In the rows, zero is written as 128.
Here are made-up elements, facts about them, and rows of numbers that follow some of those facts. Name the element behind each unnamed row.

There are 2 kinds of fact about the elements: Ξ, Λ.
Ξ 496 <- gigesem noskom pabek vutas gile pligel skorek pomeskar klefo musto stulel segru flumames klelu gravo vima dokal grovi plista greman lagral kluflan grige listir stezoval roson skugror dapu sotes tobrom beste dogom tabrul velu bribroso skebis fluran drusir brado kleflar drokliko stumoka bruskas faste ploske plaplo klava tepufek graflim vemi vodi britru gruplan fleplur loski bremik skano dromor mesor bebrok gibi trogrenim vafle zokefem brugra luvam makobi kapul nuski datro fluzote flopu grovis nabis
Ξ 93 <- siflil flilodek klugrol pluvum mupla zagrak braski ligras deruplis deduk ludrun lele kladek kloken dratreplom klenastim tivek bafen sigusik riplan mabak vonu mabrok kedan ripo bifli grukebra drustubem biflon
Ξ 300 <- lega triplus kliskastum skapletrar kleli defla kenom morul rilego drimol brileskun kesta tuvir flobal travarek keni lekem sugas savemon
Ξ 28 <- minage zeflek bromeko metresar poples kiplan femitim boro sulos mazudin petre nikim trastem firil flobra skadrus tanal viti saflas broplir flugor
Ξ 101 <- trene zunor kazum dolom skeres zedri sitan gruske pitru puguk gravem klure brogrer kenes bresi duku mezo peklidrer riflur
Ξ 568 <- drestufam bitrune vetrir kledris trugik loviver zodran stive vakofla truskes foskel zubri bisto talom gudo fimu nasigrok fledul klalor kluris duskastas tridi lagor skili flolas plunadren flira
gigesem Λ: rilego
trene Λ: musto sugas savemon segru plunadren siflil
flilodek Λ: pluvum ligras kloken zeflek pligel
klugrol Λ: gravem kapul listir drimol vetrir
zunor Λ: brileskun kiplan
kazum Λ: brileskun
bitrune Λ: poples stulel stumoka kloken skapletrar klure bisto
zagrak Λ: sigusik noskom saflas dokal
skeres Λ: drustubem kapul petre
pomeskar Λ: gile gravem kapul vemi plunadren bafen
kleli Λ: plunadren vetrir dratreplom
deruplis Λ: peklidrer triplus zodran rilego
deduk Λ: grige lekem rilego
ludrun Λ: vetrir bisto
sulos Λ: fluzote mupla drimol riflur
kledris Λ: listir loviver vakofla
plista Λ: kiplan morul
greman Λ: klenastim lagor
kluflan Λ: minage flobra
trugik Λ: nasigrok brado brileskun stumoka riflur bafen
gruske Λ: mabak sugas dokal duku femitim rilego
lele Λ: mezo roson tabrul defla faste
dapu Λ: vutas mupla travarek skorek
kladek Λ: stulel flobra biflon truskes
sotes Λ: sigusik grige flumames
tobrom Λ: boro lega drusir
beste Λ: lekem listir
velu Λ: pabek bromeko dolom gravo
bribroso Λ: kliskastum klefo tridi truskes plaplo defla
skebis Λ: peklidrer mupla brugra bebrok
fluran Λ: lagral klelu
nikim Λ: noskom bruskas kedan segru defla lagor
puguk Λ: tanal gile tivek flobal kenes
kleflar Λ: fledul trogrenim gudo ripo
drokliko Λ: lagral travarek kenom defla
brogrer Λ: vima mabak lega
firil Λ: braski skugror
ploske Λ: tanal vutas flopu foskel
kesta Λ: noskom musto kedan femitim mabrok bisto skorek
tuvir Λ: roson datro gravo sitan stezoval
tepufek Λ: nabis pluvum gruplan petre
bresi Λ: brado boro talom pitru bafen klava
riplan Λ: makobi klenastim pitru
vodi Λ: klefo fimu skapletrar duku foskel
klalor Λ: drustubem klenastim grovi
britru Λ: graflim bremik zubri
skadrus Λ: bromeko stive vetrir
fleplur Λ: datro lagral loski
skano Λ: gravo kenes
mesor Λ: trogrenim minage siflil
gibi Λ: bromeko drestufam viti
kluris Λ: flugor gruplan zodran femitim
duskastas Λ: keni tridi duku
vafle Λ: lega trastem mazudin grukebra dogom skorek
zokefem Λ: flugor zedri biflon pitru
vonu Λ: brileskun dromor flira kenes
luvam Λ: metresar skugror skorek
skili Λ: biflon nuski
flolas Λ: datro musto dratreplom
broplir Λ: gudo bebrok viti mabrok
bifli Λ: noskom metresar vakofla
grovis Λ: grovi

Some elements and their rows:
vima: [134 146 104  92 109 143 133 145 132 102 158 127 111 100  68 161  94 101
 118 115 184 171 175 132 106 152 135 135 114]
puguk: [181 134 120 132 112 151 129  89 141 110 167 136 121 100  85 199 119  99
 109 149  96 125 127 148 114 160 112  98  95]
klugrol: [162 115 129 121  88 137 135 109 135 109 173 117 135  86  74 170  78  80
 101 141 120 145  71 152 126 199  95 112 104]
kapul: [139 126 133 144  97 160 116 134 112  88 122 120 114  82  56 161  96  74
 114 111 162 175 113 163 116 130 121 134 105]
drusir: [148 165 109  96 102 157 122 144 133 104 150 140 101  93  77 171  94 101
 114 115 187 178 170 156 125 134 138 120 103]
zubri: [113 160  95  95 135 159 116 141 132 101 140 136 115  76  62 159 117  95
 119 120 149 153 114 133 129 144 148 108  80]
poples: [128 128  92 105 146 166 124 133 130 124 147  94 131  99  68 158 133  99
 110  91 126 171 127 134  96 118 141 126  93]
dapu: [156 128 104  78  92 121 141 118 140 107 170 140 115 103  82 182  91 114
 101 149 152 129 150 130  89 192 113 128 111]
lagor: [ 90 147  93  86 118 169 124 141 106 105 130 128 115  88  56 146 115  80
 122 120 171 156 106 128 152 153 149 103  98]
stumoka: [150 129 118 121 137 152 103 138 131  95 141 122 112  92  72 147 116 105
 111  89 151 171 150 152 103 109 135 131  91]
trugik: [144 137  95 126 131 155 125 114 159 107 168 155 121  88 122 178 103  99
  88 126 109 131 109 141 132 166 127  82  97]
velu: [170 125 117 100  82 130 134 124 152  88 156 115 108 100  73 180 118  99
 109 154 131 110  97 117 108 173  96 123  71]
biflon: [126 140 112  92 134 173 100 148 121 124 170 105 124 100  52 135 117 106
 110  89 161 185 114 140 133 110 142 110  82]
vonu: [184 136 122 130 106 126  94 108 158 108 185 143 125  94  71 191 106  95
  94 134 107 142  97 156 103 159 116  93  99]
zunor: [183 140 116 120 121 160 118 109 147 102 171 134 122  90  91 193 121 103
 123 135 102 154 144 151 117 139 117  94  98]
flolas: [121 132  94  77  97 150 131 121 131 106 156 136 116  89  64 174 121  95
 106 147 127 105  71 105 136 192 115  99  84]
flilodek: [144 104 123 105 124 150 128 118 140 121 188 103 139 103  94 145  99 101
  87 120 114 143  91 137 117 159 106 114  87]
zeflek: [117 125  98 107 135 168 130 134 120 115 147  92 137  92  78 152 128  80
 115  88 135 174 108 134 111 131 138 130  94]
sugas: [118 123 104  84 128 144 133 169  87 101 143 111 111  94  39 164 101  91
 129 108 151 173 125 122 120 140 141 125 111]
riplan: [160 151 125  91  90 176 118 128 139 134 187 130 124  96  94 162  77  72
  89 124 159 164  74 145 164 165 116 103 101]
mezo: [140 140 103  81 101 163 105 112 102 121 145 125 117 114  38 171 135 100
 118 130 130 145 126 113 136 146 137 118  92]

Rows to name:
No name comes twice in this set of rows, the named rows included.
[128 101 126 104 104 161 134 122 134 107 165 116 128 100 118 143  85  83
  93 123 144 133 111 128 116 169  97 131  91] => tepufek
[125 132 108  80 120 165 114 148 126 106 147 110 111 102  82 146 110 102
 109 103 169 160 142 135 119 119 124 130  78] => nuski
[117 113  94 100 150 150 135 113 146 114 172 128 136  96 119 151 118 111
  86 127 110 115 107 115 113 158 112  94  81] => bitrune
[118 141 101  77 138 177 129 125 145 112 169 136 118  97 111 151 123 111
  95 123 140 129 108 125 136 148 130  93  70] => skili
[132 120 120 116 146 172 111 131 114 104 155  97 123  95  77 156 130 119
 133 105 117 166 155 125  96 120 133 128  89] => klure
[148 117 126 104 106 141 130 123 132 112 175  97 127  88  55 162  94  96
 107 136 119 148  75 134 119 179 112 120  91] => ludrun
[151 124 111  80 102 125 147 130 148  85 171 117 116  92  88 168 100 115
 115 144 144 127 146 126  99 190  97 129  87] => skebis
[167 144 120 149 117 138  81 126 128 110 149 131 116  83  31 180 121  99
 116 111 130 173 104 161 107 141 138 115 107] => tivek
[148 130 101  98  85 138 158 117 140 106 160  93 124  93  79 194 121  71
 118 137 108 138  79 122 109 187 105 119  86] => skadrus
[115 133 107 131 111 175 129 131 112 109 135  86 133  88  64 159 121  52
 119  95 133 189 101 156 129 143 138 132 106] => petre
[151 129 109  72  84 138  99 110 132 134 179 132 121 120  52 174 109 101
  87 147 129 112  77 112 129 193 121 108  87] => lele

Now the same elements, written a new way:
Named rows:
pligel: [128 113  91 149 119 166 110 150 142 124  72 112 128 111 144 122 129 160
 135 104 118 117 138 120 138 114 117 124 157 143 157 131 119 100 131 137
 130 157 137]
femitim: [115 100 140 128 133  66 133 141 120 140  96 118 131 117 122 154 130 133
 137  99 112 113 139 101 114 116 165 155 142 155 178 155  92 128 108 132
 150 149 126]
vima: [119 125 112 160 134 125 109 140 143 118  69 139 122 104 120 153 131 138
 117 103  98 123 158 126 139 132 140 124 153 127 137 132 154 119 147 148
 124 121 108]
kenom: [146 142 173 100 137  40 136 129 142 120 137 117 175 118 154 129 117 109
 129 110  70 127 123 108 148 123 112 139 129 139 123 127 135 108 108 127
 158 137 111]
ludrun: [ 70 131 107 137 115 154 152 135 124  85 156 149 120 156 112 129 139 125
  97 118 181 144  82 115 130 131 128 112 143 144 101 115 128 109 121 140
 114 130 188]
flumames: [103 119 129 164 137 104 110 147 142 109  81 141 115 110 133 142 135 136
 128 105 127 120 135 121 132 120 121 148 142 148 145 143 143 112 159 137
 129 130 126]
bruskas: [141 104 132 163 138  99 107 141 138 109  95 119 139 113 146 137 133 135
 130 111 136 128 151 120 129 124 113 117 143 138 128 140 145 112 142 148
 143 142 111]
nikim: [167 138 129  95 140  43 142 135  93 106 139 128 139 146 131 169 133 119
 114 111 207 129  60 103  77 124 152 104 125 146 107 129 141 122 130 123
 161 131 127]
fluzote: [122 139 116 169 127 175 116 138 149 120  86 137 112  99 120 141 136 140
 115 110 113 121 155 115 137 118 122 129 155 126 151 135 134 108 141 134
 119 131 145]
truskes: [165  86 128 116 117  51 142 138 122 122 115  99 164 119 129 129 126 131
 170 125  49 134 191  97 154 134 119 160 159 145 135 133 120 107 105 112
 127 164  73]
bribroso: [169 139 107 116 129  86 126 138 103  98  99 127 121 125 132 125 133 137
 120 114 163 129  79 128 113 132  93  91 137 132  92 113 182 107 159 120
 162 150 104]
velu: [156 158 117 143 133 144 134 127 117  97 133 136 114 114 125 135 145 122
  88 124 196 133  98 110 114 111  78  91 155 118  79 134 186 100 150 115
 153 122 170]
trogrenim: [129  99 131 192 142 108 117 139 115 123  54 136 133 103 135 100 133 141
 108 117 133 129 182 107 148 114 113 114 175 128 126 146 165 109 111 134
 145 131 143]
ligras: [ 77  90  92 140 105 164 136 139 141 107 129 119 129 139 121 112 127 152
 122 101 116 137 119 116 143 132 127 118 150 152 143 117 102 103  97 154
 100 166 168]
kloken: [ 81  89  97 152 106 160 140 144 139 106 116 108 138 134 124 107 126 154
 122 100  99 133 137 116 146 133 126 137 142 147 165 118  94 107  90 152
 111 167 157]
trastem: [131 129 134 128 132  96 133 133 124 129 104 126 140 104  97 167 130 117
 112 110 106 123 147 100 114 137 188 131 145 131 161 144 106 135 107 139
 147 123 109]
tobrom: [152 151  85 139 122 193 114 137 129 108  93 150 117 110 117 160 134 131
  99 113 148 133 117 127 118 136 164  90 151 116 103 101 163 111 166 147
 139 105 132]
skugror: [116 121 134 177 140 114 111 139 150 118  81 137 133  98 129 151 135 127
 113 112 108 126 167 118 144 124 124 123 146 132 148 135 146 118 149 144
 130 128 106]
luvam: [121 135 119 145 143 101 118 135 116  95 101 163 106 124 112 160 139 124
 109 115 164 129 104 128 112 130 133 103 137 127  95 121 181 117 171 130
 142 106 126]
pitru: [133  90  99 126  98 214 115 143 147 140  92 114 185 115 146 153 129 130
 155 149 120 140 171 116 147 130 177 136 145 144 159  99  65 109  70 153
 128 141 112]
dratreplom: [ 60  96 137 172 129 134 135 130 154 101 148 120 143 140 127 127 133 123
 103 111 153 143 137 106 146 129 104 120 145 141 131 136 113 111  94 158
 114 147 158]

Which element is each row?
No name comes twice in this set of rows, the named rows included.
[133 148 120 101 125  64 147 135 103 100 156 155 119 153 111 192 144 106
 141 124 155 140  98  96 121 128 156 150 145 152  92 114 144 106 159 108
  94 108 127] => kledris
[114 103  89 132 117 139 152 132 100  92 129 132 133 158 123 102 127 140
 106 109 160 144  86 122 121 144 138  80 146 137  88  99 159 103 104 144
 128 150 153] => kladek
[154 102 117 126 126 112 129 141 122 144  97 101 142 125 127 146 123 147
 133  98 115 117 150  98 118 121 185 134 147 150 175 138  75 119  91 137
 142 149 139] => flugor
[165 154  88 137 119 226 126 133 141 105 103 137 115  99 113 146 139 140
  97 120 133 131 122 119 123 126 112 101 155 111 126 119 160  98 153 125
 131 125 159] => plista
[ 98 137 126 163 137 155 108 146 162 119  97 129 113 106 137 157 139 138
 126 102 123 120 142 117 139 109 126 144 146 148 158 146 125 111 152 140
 108 135 143] => listir
[164 189 158  70 127  48 155 122 108 109 180 137 148 133 153 130 127  94
 102 118 155 137  63 105 124 115  93  99 126 129  77 113 162 101 124 113
 163 117 166] => tuvir
[ 82 108  93 160 110 231 134 131 168 108 137 114 147 126 116 140 127 135
 103 104  87 137 165 113 148 134 148 119 154 133 148 117 100 109  89 163
  96 146 174] => bafen
[ 82 148  96 128 112 182 149 134 121  83 179 149 103 167 110 158 140 124
  85 104 207 142  45 117 122 129 146  96 135 147  98 102 142 104 135 142
 107 117 203] => klugrol
[102  72  92 162 118 172 136 140 142 110 109 109 157 136 126 102 118 145
 123 104  86 143 169 119 152 140 150 105 156 139 142 116 113 109  72 165
 117 162 143] => biflon
[131 142 141  93 121  68 139 142 130 130 116 113 156 113 141 107 117 134
 142  98  42 111 109 112 152 120 124 159 134 147 168 124 115 103 105 116
 136 150 128] => skapletrar

The same elements again, as new rows of numbers:
Some elements and their rows:
gibi: [145 142  88 119 137 133 128 121 117 122 135 185 132 133 162 171 127  89
 105 132 121  98 120 131 153 129 160 140 126 110 182]
broplir: [156 159 108 110 117 140 116 122 108 117 133 134 138  55 180 176 139 104
 126 114 128  90 127 129 118 145 146 119 120 146 143]
ploske: [141 122  93 110 143 120 136 116 122 126 161 174 132 146 165 139 131 103
  97 142 131 104 125 124 142 132 148 119 134 128 156]
zodran: [ 99 135 161 120 132 138 133 119 129 131 122 128 123 128 157 120 137 161
 125  99 127 145 142 126 107 150 151 115 117 125 147]
skapletrar: [136 132 126 131 137 123 142 128 130 135 152  96 125 123 120 132 143 154
 172 113 168 122 138 119 107 147 128 126 124 147 129]
drestufam: [101 159 146 144 128 158 126 132 125 123  91 144 120 117 159 145 126 154
 107  99 123 132 136 128 128 146 165 140 100 103 168]
ligras: [146 153 136  90 119 118  92 104 128 128  92  61 130 186 107 128 180 152
 155 123 132 162 142 134 127 136 151 151 137 114 103]
bromeko: [143 160 114 149 109 150 105 132 123 125 101 127 120  96 159 166 158 146
 130 115 129 106 135 130 142 150 134 126 103 142 116]
stezoval: [128 133  97 159 132 131 128 118 135 138 133 174 110 168 149 143 132 143
 104 149 131 111 135 122 165 141 145 127 112 124 138]
lega: [131 108 141 140 129 125 155 148 112 133 167 132 130  97 124 123 144 148
 148 113 160 134 130 123  97 149 117 113 114 130 128]
flopu: [124 127 115 139 135 128 134 117 132 135 140 179 117 168 150 148 150 140
 120 133 129 132 131 123 147 137 124 113 123 124 124]
kliskastum: [135 132 125 139 135 125 147 126 130 137 172 102 120 115 122 128 127 158
 170 121 166 121 145 114 102 154 131 119 119 142 127]
flobal: [133 135 111 149 136 135 144 141 125 129 139 104 122 135 123 126 141 153
 137 115 179 115 134 121 112 144 128 136 116 140 127]
bafen: [129 145 144 123 113 128 123 116 101 122 108 125 122 153 131 124 152 138
 105 131 143 157 137 125 111 153 135 131 116  95 105]
talom: [ 83 121 167 126 122 139 145 124 120 124  96 124 116 114 159 110 147 156
 104 109 138 152 131 129 105 152 141 116 119 123 144]
saflas: [145 147 138 129 118 134 111 124 121 133 155 140 127  93 165 150 163 157
 145 110 122 122 143 125 116 150 120  96 110 155  91]
vakofla: [107 132 159 127 135 139 127 134 125 131 138 147 127 123 161 117 135 160
 101 104 124 144 142 129 114 143 154 115 105 120 150]
kenes: [121 147 140 150 123 132 116 119 120 111 111 137 112 145 139 134 135 155
 101 120 150  75 124 122 119 141 126 132 138 116 100]
defla: [135 123 116 148 135 127 144 134 128 135 168 108 121 116 120 126 125 156
 157 124 164 113 143 116 112 153 137 125 113 139 136]
lagor: [ 90 118 160 125 123 137 137 122 126 127 112 120 117 108 158 114 134 158
 108 112 129 143 138 130 111 156 156 121 116 123 158]
dolom: [128 150 136 160 119 138 105 126 125 114 108 144 113 131 135 149 123 156
 111 119 134  61 124 123 141 140 144 148 123  97 127]

Rows to name:
No name comes twice in this set of rows, the named rows included.
[141 159 147 128 114 137 118 117 100 126 113 142 127 137 131 145 135 136
 121 123 122 152 143 122 117 151 142 130 106  77 117] => mabrok
[154 137 101 105 118 133 116 125 112 117 137 120 136  72 176 151 152 111
 106 124 143  94 126 130 118 145 143 115 127 158 125] => sulos
[145 136  75 124 140 132 130 122 122 123 132 173 129 142 165 161 127  93
  87 142 128  89 122 128 162 131 165 142 126 120 174] => velu
[140 116 131  95 120 112 117 113 113 103 121 102 131  88 144 133 134 115
 107 125 140  65 111 133 116 135 153 141 165 118 144] => skeres
[115 184 105 147 128 153 133 121 113 111 111 133 114 179 180 129 188 139
  79 109 203 114 129 120  99 142  81 107 124 180  38] => kiplan
[128 136 140 155 121 123 114 113 130 122 144 135 106 126 138 130 107 166
 108 137 135  55 138 116 131 152 147 126 129 116 113] => mezo
[126 141 161 133 123 120 117 110 123 121 152 141 115 120 139 135 125 162
 132 114 125  77 133 118 113 146 127 115 141 116 106] => duku
[125 141 101 159 130 139 125 122 132 132 113 177 113 172 144 163 146 135
 115 135 123 119 129 127 166 133 145 138 111 110 149] => pabek
[ 97  90 135  84 117 125 144 119 118 114  96  79 130  69 165 109 138 111
  89 125 140 133 115 142 105 150 180 140 141 132 199] => klalor
[ 86 148 137 142 134 151 138 127 126 120  99 128 114 164 162 106 141 156
  74 109 162 136 135 123 111 145 140 128 114 134 129] => flira
[184 101 113 116 128 130  95 176  96 121 159 168 162  62 176 131 175 111
  65 121 114 104 116 146 133 120 147 114 102 141 137] => firil
[121 112 141 137 128 124 144 124 117 139 155 203 123 143 155 139 155 136
 122 129 111 147 126 127 132 140 111  97 120 113 123] => vima
[ 94 166 166 134 126 159 137 120 118 124  99 154 121 103 161 157 122 151
 134  86 119 143 138 124 110 154 149 126 103  95 166] => gudo
[156 132 105 104 119 128 116 121 115 120 150 112 136  58 181 149 142 115
 113 130 132  89 131 128 117 149 150 111 123 157 133] => nikim
[149 117  85 113 141 115 134 112 127 128 180 167 127 133 165 139 118 105
  90 155 128  91 132 122 150 139 160 118 128 127 165] => drokliko

